grid =
[[134 129 123 137 127 154 104]
 [137 140 112 117 100 143 120]
 [126 132 140 146 129 127 142]
 [142 150 132 130 127 124 142]
 [139 136 128 128 106 132 120]
 [131 134 123 115 114 140 116]
 [130 126 145 148 121 120 133]]
Rows and columns are counted from 1.
(1, 1) => 134
(6, 6) => 140
(1, 3) => 123
(4, 3) => 132
(1, 4) => 137
(5, 2) => 136
(2, 5) => 100
(2, 1) => 137
(7, 4) => 148
(4, 2) => 150
(1, 2) => 129
(6, 4) => 115
(7, 3) => 145
(5, 7) => 120
(1, 6) => 154
(7, 6) => 120
(6, 2) => 134
(7, 2) => 126

x =
[[126 126 133 128 135 139 147 120 119 118 133 130 129 119 128 126]
 [132 131 131 127 130 130 125 131 138 129 127 131 132 130 134 129]
 [123 124 123 131 124 121 124 139 128 138 122 131 121 140 122 127]
 [127 136 134 137 140 135 132 154 142 149 135 132 139 150 126 135]
 [126 124 129 128 129 130 135 124 124 121 125 126 125 122 131 126]
 [117 123 135 131 137 137 134 135 129 127 140 124 138 133 131 127]]
Rows and columns are counted from 1.
(1, 1) = 126
(3, 16) = 127
(4, 1) = 127
(2, 4) = 127
(6, 16) = 127
(2, 15) = 134
(4, 5) = 140
(6, 4) = 131
(1, 12) = 130
(5, 3) = 129
(4, 8) = 154
(3, 7) = 124
(3, 4) = 131
(5, 5) = 129
(1, 6) = 139
(1, 2) = 126
(3, 11) = 122
(2, 11) = 127
(5, 4) = 128
(5, 12) = 126
(5, 9) = 124
(6, 9) = 129
(2, 3) = 131
(6, 6) = 137
(1, 8) = 120
(5, 11) = 125
(4, 2) = 136
(5, 10) = 121
(2, 8) = 131
(4, 11) = 135
(1, 13) = 129

M =
[[128 133 124 136]
 [130 123 132 145]
 [140 129 130 143]
 [123 123 147 144]
 [130 125 123 129]
 [124 130 130 134]
 [118 126 157 134]
 [126 123 126 129]
 [123 133 133 130]
 [134 127 138 142]
 [132 128 135 153]
 [128 131 126 134]
 [128 128 126 132]
 [121 130 123 133]
 [134 133 136 132]]
Rows and columns are counted from 1.
(1, 1): 128
(13, 3): 126
(12, 4): 134
(11, 4): 153
(12, 1): 128
(5, 3): 123
(15, 4): 132
(3, 1): 140
(6, 1): 124
(7, 1): 118
(10, 4): 142
(4, 1): 123
(13, 1): 128
(7, 2): 126
(2, 2): 123
(8, 1): 126
(3, 4): 143
(10, 2): 127
(9, 2): 133
(4, 4): 144
(1, 4): 136
(5, 1): 130

m =
[[126 128 124 129 124 125 132 126 122 137 130 115]
 [130 123 125 125 120 131 126 128 128 127 124 126]
 [128 157 119 125 123 127 140 124 144 148 117 126]
 [130 126 128 128 127 130 128 126 131 126 121 119]
 [127 127 134 126 126 130 137 129 126 125 126 129]
 [130 122 127 125 126 127 124 125 125 129 121 128]
 [119 122 119 128 127 127 128 125 124 128 133 130]]
Rows and columns are counted from 1.
(1, 1) -> 126
(3, 12) -> 126
(2, 10) -> 127
(2, 11) -> 124
(4, 1) -> 130
(6, 2) -> 122
(5, 12) -> 129
(1, 12) -> 115
(4, 5) -> 127
(1, 7) -> 132
(3, 1) -> 128
(6, 3) -> 127
(4, 2) -> 126
(5, 6) -> 130
(4, 12) -> 119
(7, 3) -> 119
(3, 11) -> 117
(7, 5) -> 127
(7, 11) -> 133
(7, 10) -> 128
(4, 7) -> 128
(3, 5) -> 123
(6, 9) -> 125
(5, 5) -> 126
(2, 8) -> 128
(3, 2) -> 157
(7, 1) -> 119

arr =
[[124 126 113 142 135 129 138]
 [133 127 129 122 128 126 119]
 [124 126 118 139 127 126 142]
 [136 124 121 123 142 129 108]
 [123 129 124 134 153 141 114]
 [129 130 137 120 148 140 101]
 [124 133 145 120 130 136 118]
 [131 127 125 126 135 129 119]
 [123 128 125 136 131 131 136]
 [139 124 117 122 126 117 122]]
Indices start at 1.
(1, 1)	124
(8, 7)	119
(3, 1)	124
(3, 3)	118
(4, 2)	124
(8, 3)	125
(4, 6)	129
(5, 4)	134
(4, 1)	136
(10, 1)	139
(8, 6)	129
(2, 7)	119
(6, 7)	101
(9, 5)	131
(10, 6)	117
(10, 7)	122
(10, 3)	117
(5, 2)	129
(7, 4)	120
(6, 2)	130
(10, 4)	122
(3, 2)	126
(1, 7)	138
(1, 6)	129
(3, 5)	127

A =
[[123 125 133 158 126 124 127 116 120 150 121 143 124 139 126]
 [135 126 123 143 134 131 132 131 135 141 133 137 133 125 138]
 [115 129 128 151 130 132 117 123 124 150 122 146 131 133 121]
 [123 118 121 110 135 132 126 125 121 115 126 118 130 120 125]
 [128 135 129 114 128 130 128 141 127 115 136 119 132 125 121]]
Indices start at 1.
(1, 1) -> 123
(2, 4) -> 143
(5, 1) -> 128
(4, 2) -> 118
(4, 11) -> 126
(1, 8) -> 116
(1, 4) -> 158
(4, 12) -> 118
(5, 13) -> 132
(2, 1) -> 135
(1, 3) -> 133
(1, 7) -> 127
(4, 1) -> 123
(2, 3) -> 123
(3, 2) -> 129
(3, 5) -> 130
(5, 3) -> 129
(4, 10) -> 115
(1, 10) -> 150
(2, 7) -> 132
(1, 5) -> 126
(3, 8) -> 123

W = [[130, 146, 110, 108, 129, 112], [131, 130, 133, 103, 143, 111], [131, 131, 132, 124, 141, 117], [128, 122, 126, 154, 134, 113]]
Indices start at 1.
(1, 1) => 130
(2, 3) => 133
(4, 3) => 126
(4, 4) => 154
(1, 4) => 108
(3, 2) => 131
(2, 4) => 103
(2, 6) => 111
(3, 5) => 141
(4, 1) => 128
(4, 5) => 134

X =
[[128 128 127 128 129 127 129 127 127 127 128 128 129 129]
 [128 141 130 128 127 131 121 134 134 133 128 130 128 124]
 [129 117 125 129 131 124 135 119 120 122 127 125 130 133]
 [128 107 132 126 123 129 135 132 127 127 132 127 122 130]
 [128 149 126 129 131 129 120 128 131 131 125 130 132 125]
 [128 136 126 129 130 128 126 127 128 129 127 128 130 128]
 [128 125 127 128 128 127 130 126 127 127 128 128 128 129]]
Rows and columns are counted from 1.
(1, 1)	128
(1, 11)	128
(6, 11)	127
(1, 13)	129
(2, 11)	128
(7, 10)	127
(5, 1)	128
(4, 7)	135
(5, 11)	125
(4, 14)	130
(6, 4)	129
(2, 9)	134
(5, 9)	131
(2, 4)	128
(6, 6)	128
(4, 10)	127
(1, 7)	129
(6, 9)	128
(6, 8)	127
(2, 14)	124
(1, 2)	128
(7, 12)	128
(2, 10)	133
(6, 1)	128
(6, 14)	128
(1, 8)	127
(2, 12)	130
(7, 4)	128
(3, 14)	133
(6, 7)	126
(4, 1)	128
(4, 4)	126
(2, 1)	128

data =
array([[114, 101, 146, 152, 114, 116, 152],
       [149, 130, 138, 134, 105, 104, 107],
       [144, 129, 147, 115, 147, 119, 117],
       [154, 118, 109, 150, 111, 142, 105],
       [127, 147, 110, 120, 117, 143, 141],
       [120, 150, 122, 141, 139, 113, 147]])
Indices start at 1.
row 1 col 1	114
row 6 col 3	122
row 1 col 4	152
row 6 col 5	139
row 3 col 6	119
row 1 col 2	101
row 5 col 2	147
row 2 col 4	134
row 5 col 5	117
row 2 col 5	105
row 4 col 1	154
row 6 col 1	120
row 3 col 1	144
row 4 col 6	142
row 3 col 4	115
row 1 col 7	152
row 2 col 3	138
row 4 col 4	150
row 1 col 5	114
